Below are the code and all the weights of a small trained network. Each question names an input and a class and asks about switching units off, where a switched-off unit gives its printed mean instead of its output.

import numpy as np


def w(rows, s, z=0):
    codes = np.array(rows[::2]) - 128.0
    scale = np.full(codes.shape[1], s)
    scale[-1] = z or s
    return codes * scale


def norm(h):
    return h / np.sqrt((h * h).mean(-1, keepdims=True) + 1e-5)


def f(y):
    return np.maximum(y, 0)


def log_softmax(a):
    a = a - a.max(-1, keepdims=True)
    return a - np.log(np.exp(a).sum(-1, keepdims=True))


def net(x, mask):
    res = np.array(x, float).reshape(1, 8) / 4 @ E
    u = 0
    for l in range(4):
        y = f(norm(res) @ A[l][:, :-1].T + A[l][:, -1])
        res = res + np.where(mask[u : u + 8], y, B[l][:, -1]) @ B[l][:, :-1]
        u += 8
    return log_softmax(norm(res)[-1] @ U[:, :-1].T + U[:, -1])


A, B = {}, {}
E = w([
[128,135,126,130,131,128,130,130,125,128,132,133],'x0',
[126,127,130,124,126,128,132,130,129,127,130,129],'x1',
[39,123,156,167,126,185,109,164,146,153,100,156],'x2',
[90,166,68,127,182,92,163,91,247,126,139,62],'x3',
[131,126,126,130,122,132,126,126,132,123,122,125],'x4',
[96,45,69,177,76,82,102,70,130,157,199,168],'x5',
[137,123,133,133,131,135,129,117,138,123,122,140],'x6',
[129,126,130,127,125,132,127,123,130,128,125,122],'x7',
],0.012)
A[0] = w([
[43,37,27,172,87,68,55,61,169,91,215,157,22],'L0N0',
[127,32,83,208,9,66,79,95,115,194,182,196,95],'L0N1',
[94,192,90,150,163,97,133,113,254,130,163,72,132],'L0N2',
[237,112,116,109,132,70,161,107,105,94,162,92,227],'L0N3',
[171,137,167,93,120,145,67,149,109,102,111,197,125],'L0N4',
[96,170,140,134,104,119,111,115,146,149,140,117,8],'L0N5',
[193,102,103,121,88,117,137,162,73,136,109,143,60],'L0N6',
[146,92,126,140,129,97,145,57,120,128,160,139,1],'L0N7',
],0.0059,0.0037)
B[0] = w([
[189,117,177,183,81,94,219,99,143,239,91,162,227],'L0N0',
[69,183,118,89,163,193,80,62,68,5,214,118,255],'L0N1',
[120,138,71,132,204,111,205,118,168,167,93,78,217],'L0N2',
[198,162,88,2,124,122,58,108,143,140,136,166,220],'L0N3',
[136,171,106,219,123,73,136,106,86,175,135,81,196],'L0N4',
[105,140,140,125,98,92,123,118,182,153,102,111,129],'L0N5',
[176,184,203,173,102,137,159,102,152,36,139,147,169],'L0N6',
[124,76,102,102,56,81,177,170,96,60,135,109,145],'L0N7',
],0.0061,0.0083)
A[1] = w([
[166,177,147,172,146,87,130,135,115,72,163,150,5],'L1N0',
[221,117,197,78,57,158,27,255,146,182,64,156,12],'L1N1',
[112,117,148,89,176,126,114,125,166,126,65,176,140],'L1N2',
[243,183,82,108,99,97,158,76,97,138,139,109,116],'L1N3',
[171,194,236,96,88,170,62,177,24,74,102,146,103],'L1N4',
[135,89,207,179,135,96,203,217,111,194,9,149,30],'L1N5',
[79,119,54,111,239,104,176,129,226,119,116,41,107],'L1N6',
[182,134,168,160,109,142,159,123,187,97,139,118,103],'L1N7',
],0.0053,0.0029)
B[1] = w([
[183,106,153,134,171,113,143,148,123,72,137,144,143],'L1N0',
[181,95,173,181,133,81,216,72,108,247,126,49,178],'L1N1',
[155,137,57,193,137,106,89,220,113,90,150,148,152],'L1N2',
[202,71,134,41,144,79,80,159,106,153,107,158,209],'L1N3',
[139,23,56,176,158,80,232,62,161,218,148,118,254],'L1N4',
[99,138,48,197,151,90,97,220,254,106,205,72,168],'L1N5',
[155,108,230,115,119,201,31,183,43,33,144,135,214],'L1N6',
[96,97,131,132,165,99,108,135,61,145,128,104,138],'L1N7',
],0.0058,0.0087)
A[2] = w([
[170,101,79,138,83,78,163,53,156,158,134,154,94],'L2N0',
[47,113,124,213,94,118,188,96,139,162,112,119,62],'L2N1',
[94,114,145,129,116,136,126,75,161,153,149,140,131],'L2N2',
[115,101,164,99,59,188,43,128,65,78,181,184,89],'L2N3',
[94,102,33,123,100,80,137,114,233,214,141,130,90],'L2N4',
[1,115,194,240,144,197,165,128,144,136,114,114,193],'L2N5',
[160,135,107,138,129,144,177,166,134,137,112,83,130],'L2N6',
[70,143,173,92,104,163,104,132,84,116,107,177,3],'L2N7',
],0.008,0.0044)
B[2] = w([
[78,95,207,148,167,86,149,155,78,141,122,117,201],'L2N0',
[197,165,67,166,91,188,150,218,159,152,148,132,193],'L2N1',
[207,144,86,85,111,137,87,178,140,152,125,85,161],'L2N2',
[97,115,143,61,106,138,66,147,124,36,151,123,184],'L2N3',
[192,117,182,213,172,123,178,158,118,174,87,117,171],'L2N4',
[110,199,111,151,76,254,165,181,129,127,117,182,251],'L2N5',
[100,127,126,164,117,99,78,74,99,120,200,146,175],'L2N6',
[116,95,69,112,76,119,97,173,72,168,162,143,137],'L2N7',
],0.0082,0.011)
A[3] = w([
[125,155,130,108,143,128,100,128,161,75,100,117,118],'L3N0',
[173,118,107,135,130,126,176,118,138,189,108,170,148],'L3N1',
[135,151,114,84,143,143,108,139,151,100,112,109,98],'L3N2',
[126,136,130,169,100,166,129,139,125,129,126,139,128],'L3N3',
[101,119,126,170,105,166,135,153,121,141,134,141,75],'L3N4',
[108,96,132,134,148,77,146,104,136,156,133,109,74],'L3N5',
[43,132,130,118,81,161,95,146,129,115,116,161,4],'L3N6',
[9,169,119,156,114,183,136,157,164,107,82,155,54],'L3N7',
],0.015,0.0031)
B[3] = w([
[129,135,76,118,123,136,96,105,156,126,130,159,164],'L3N0',
[100,159,176,166,128,111,165,144,123,183,99,60,222],'L3N1',
[73,158,75,148,135,136,92,105,187,149,103,148,169],'L3N2',
[118,130,86,149,126,131,140,158,170,143,164,116,221],'L3N3',
[137,163,45,144,145,151,139,125,193,160,157,142,225],'L3N4',
[210,134,223,69,151,104,121,116,83,164,66,76,167],'L3N5',
[190,129,69,73,186,163,126,112,144,123,29,157,188],'L3N6',
[90,61,246,119,102,37,129,97,65,79,116,114,247],'L3N7',
],0.012)
U = w([
[226,118,224,115,162,54,155,96,84,203,79,53,130],'0',
[104,168,132,228,104,157,194,187,183,192,134,98,255],'1',
[149,81,164,55,76,78,66,63,63,34,196,150,97],'2',
[140,111,24,106,70,225,110,144,120,95,151,217,45],'3',
[147,193,35,78,188,109,49,84,210,127,93,114,164],'4',
[34,138,200,134,134,123,102,125,178,10,62,144,46],'5',
],0.014,0.0019)

Each question gives the input, the list of numbers given to net, and the class t.
The units are the neurons (one row each of A and B). Each row of codes is followed by its name. A weight is (code - 128) times the scale printed after its matrix; where a second scale follows, it is the last column's (A, B and U).
mask holds one flag per neuron, layer by layer. A switched-off neuron (its flag False) gives its mean, the last column of its row in B, instead of its output. The means were averaged over made-up inputs and are rounded, as every weight is.
A unit's drop is (log p(t) with every unit on - log p(t) with that unit switched off) / (log p(t) with every unit on - log p(t) with every unit switched off).
most important unit: the unit with the biggest drop
k most important neurons: the k neurons with the biggest drops, biggest first
k most important neurons of layer l: the k neurons of layer l with the biggest drops, biggest first
drop when u is switched off: that unit's drop, to one decimal
input [2,-7,6,3,-7,-6,0,-3], class 5: most important unit	L3N7
input [-8,-4,3,1,4,-8,-8,0], class 5: 3 most important neurons	[L3N7, L0N0, L2N1]
input [8,4,-5,-1,-3,8,1,-4], class 2: 2 most important neurons	[L0N1, L1N4]
input [-1,-1,-3,1,-5,0,1,1], class 4: 2 most important neurons	[L1N4, L0N0]
input [-3,-8,1,8,5,-8,0,1], class 5: 2 most important neurons of layer 3	[L3N7, L3N4]
input [1,-3,2,1,2,-1,-1,0], class 5: 2 most important neurons	[L3N7, L0N3]
input [-7,1,0,8,-2,-1,-6,4], class 4: 3 most important neurons	[L1N6, L2N5, L1N4]
input [-4,6,2,8,-4,-8,3,-7], class 5: 2 most important neurons	[L3N7, L0N3]
input [4,-3,2,4,0,0,5,-3], class 5: 2 most important neurons of layer 1	[L1N6, L1N4]
input [-4,1,0,4,-7,6,7,1], class 0: 2 most important neurons	[L0N0, L2N5]
input [1,-7,3,8,1,-1,7,-1], class 5: 3 most important neurons	[L1N6, L3N7, L1N4]
input [-4,4,0,-5,3,2,-2,-3], class 2: 2 most important neurons	[L2N5, L0N1]
input [-1,-1,0,7,-6,8,0,-2], class 0: 2 most important neurons of layer 2	[L2N5, L2N0]
input [2,8,-2,-7,7,5,4,0], class 2: most important neuron	[L2N5]
input [-8,3,1,-1,7,-5,-2,3], class 1: 2 most important neurons	[L0N3, L1N3]
input [-2,-7,3,6,0,-3,8,-8], class 5: 2 most important neurons	[L3N7, L1N6]
input [8,-7,0,5,-5,6,3,-4], class 0: 2 most important neurons	[L2N5, L0N0]
input [3,7,0,-7,5,5,2,2], class 2: drop when L2N1 is switched off	0.2
input [-1,1,-2,3,-7,3,-8,-3], class 0: drop when L0N0 is switched off	8.6
input [7,-1,8,-7,-2,1,-3,4], class 3: most important unit	L0N0
input [6,4,-4,2,1,8,7,2], class 0: drop when L0N0 is switched off	5.3
input [2,-5,-8,8,-3,1,5,-8], class 0: 2 most important neurons of layer 3	[L3N5, L3N4]
